Here is a tiny trained network, its code and every weight. The questions are about switching its units off for an input and a class, where a switched-off unit gives its printed mean instead of its output.

import numpy as np


def w(rows, s, z=0):
    codes = np.array(rows[::2]) - 128.0
    scale = np.full(codes.shape[1], s)
    scale[-1] = z or s
    return codes * scale


def f(y):
    return y / 2 * (1 + np.tanh(0.7978845608 * (y + 0.044715 * y**3)))


def log_softmax(a):
    a = a - a.max(-1, keepdims=True)
    return a - np.log(np.exp(a).sum(-1, keepdims=True))


def net(x, mask):
    res = np.array(x, float).reshape(1, 3) / 4 @ E
    y = f(res @ A[0][:, :-1].T + A[0][:, -1])
    res = res + np.where(mask, y, B[0][:, -1]) @ B[0][:, :-1]
    return log_softmax(res[-1] @ U[:, :-1].T + U[:, -1])


A, B = {}, {}
E = w([
[42,102,133,172],'x0',
[139,38,101,96],'x1',
[124,152,2,155],'x2',
],0.011)
A[0] = w([
[154,129,192,83,135],'N1',
[249,171,118,72,98],'N2',
[151,104,173,117,99],'N3',
[121,128,128,131,199],'N4',
[124,146,118,99,250],'N5',
[68,110,109,154,99],'N6',
[120,119,149,112,102],'N7',
[119,136,130,115,108],'N8',
[112,120,160,136,130],'N9',
[150,46,111,111,132],'N10',
[162,80,101,96,125],'N11',
[108,56,110,112,106],'N12',
[165,155,125,93,139],'N13',
[118,151,73,115,128],'N14',
[105,224,147,138,107],'N15',
[122,146,75,138,126],'N16',
[123,99,168,145,130],'N17',
[142,138,98,130,115],'N18',
[111,209,149,149,136],'N19',
[146,126,98,174,140],'N20',
[136,125,136,158,169],'N21',
[137,135,136,120,254],'N22',
[131,138,144,141,110],'N23',
[28,128,135,141,145],'N24',
[133,132,178,121,139],'N25',
[139,140,84,119,168],'N26',
[112,126,129,146,90],'N27',
[136,144,53,112,112],'N28',
[107,132,156,128,145],'N29',
],0.019,0.0094)
B[0] = w([
[135,116,168,68,202],'N1',
[4,145,149,201,247],'N2',
[129,151,169,76,166],'N3',
[155,77,99,153,166],'N4',
[184,48,80,146,211],'N5',
[65,130,154,143,170],'N6',
[117,144,149,108,135],'N7',
[125,142,139,124,122],'N8',
[114,128,152,113,149],'N9',
[164,181,59,117,200],'N10',
[113,168,92,122,189],'N11',
[115,185,75,123,177],'N12',
[91,126,124,164,176],'N13',
[138,126,166,84,191],'N14',
[137,203,73,90,188],'N15',
[138,123,171,84,192],'N16',
[113,123,139,98,161],'N17',
[120,135,151,107,155],'N18',
[140,173,60,104,189],'N19',
[140,117,147,106,171],'N20',
[139,110,116,139,147],'N21',
[194,43,79,147,209],'N22',
[132,147,136,116,128],'N23',
[54,110,145,193,199],'N24',
[142,126,152,92,172],'N25',
[141,103,135,109,196],'N26',
[104,149,150,126,126],'N27',
[130,139,186,62,211],'N28',
[121,122,136,121,150],'N29',
],0.036,0.013)
U = w([
[157,241,2,88,190],'0',
[134,65,219,12,20],'1',
[10,118,155,205,254],'2',
[249,10,93,187,242],'3',
[221,209,190,226,28],'4',
[185,228,184,224,12],'5',
],0.0078,0.0019)

Each question gives the input, the list of numbers given to net, and the class t.
The units are the neurons (one row each of A and B). Each row of codes is followed by its name. A weight is (code - 128) times the scale printed after its matrix; where a second scale follows, it is the last column's (A, B and U).
mask holds one flag per neuron, in row order. A switched-off neuron (its flag False) gives its mean, the last column of its row in B, instead of its output. The means were averaged over made-up inputs and are rounded, as every weight is.
A unit's drop is (log p(t) with every unit on - log p(t) with that unit switched off) / (log p(t) with every unit on - log p(t) with every unit switched off).
unit that matters most: the unit with the biggest drop
k most important neurons: the k neurons with the biggest drops, biggest first
drop when u is switched off: that unit's drop, to one decimal
input [6,4,-4], class 2: unit that matters most	N24
input [2,-6,7], class 1: 4 most important neurons	N16; N28; N10; N14
input [-5,-6,-4], class 0: 2 most important neurons	N15; N19
input [-8,-4,8], class 1: 2 most important neurons	N28; N14
input [2,-3,0], class 3: 4 most important neurons	N2; N10; N12; N11
input [8,-8,1], class 0: 4 most important neurons	N15; N19; N2; N13
input [-7,-7,-6], class 0: 4 most important neurons	N15; N19; N24; N6
input [5,6,2], class 0: 2 most important neurons	N2; N10
input [3,8,-7], class 0: 2 most important neurons	N10; N12
input [-6,2,6], class 1: 2 most important neurons	N28; N14
input [6,-4,7], class 1: 2 most important neurons	N2; N16
input [-7,-6,5], class 2: 2 most important neurons	N2; N10
input [3,-5,6], class 1: 2 most important neurons	N10; N16
input [-1,1,-3], class 3: unit that matters most	N28
input [1,-6,-5], class 0: drop when N15 is switched off	0.9
input [-4,-1,2], class 2: drop when N10 is switched off	0.1
input [-7,0,1], class 2: drop when N14 is switched off	0.0
input [-6,-3,-4], class 2: drop when N2 is switched off	2.6
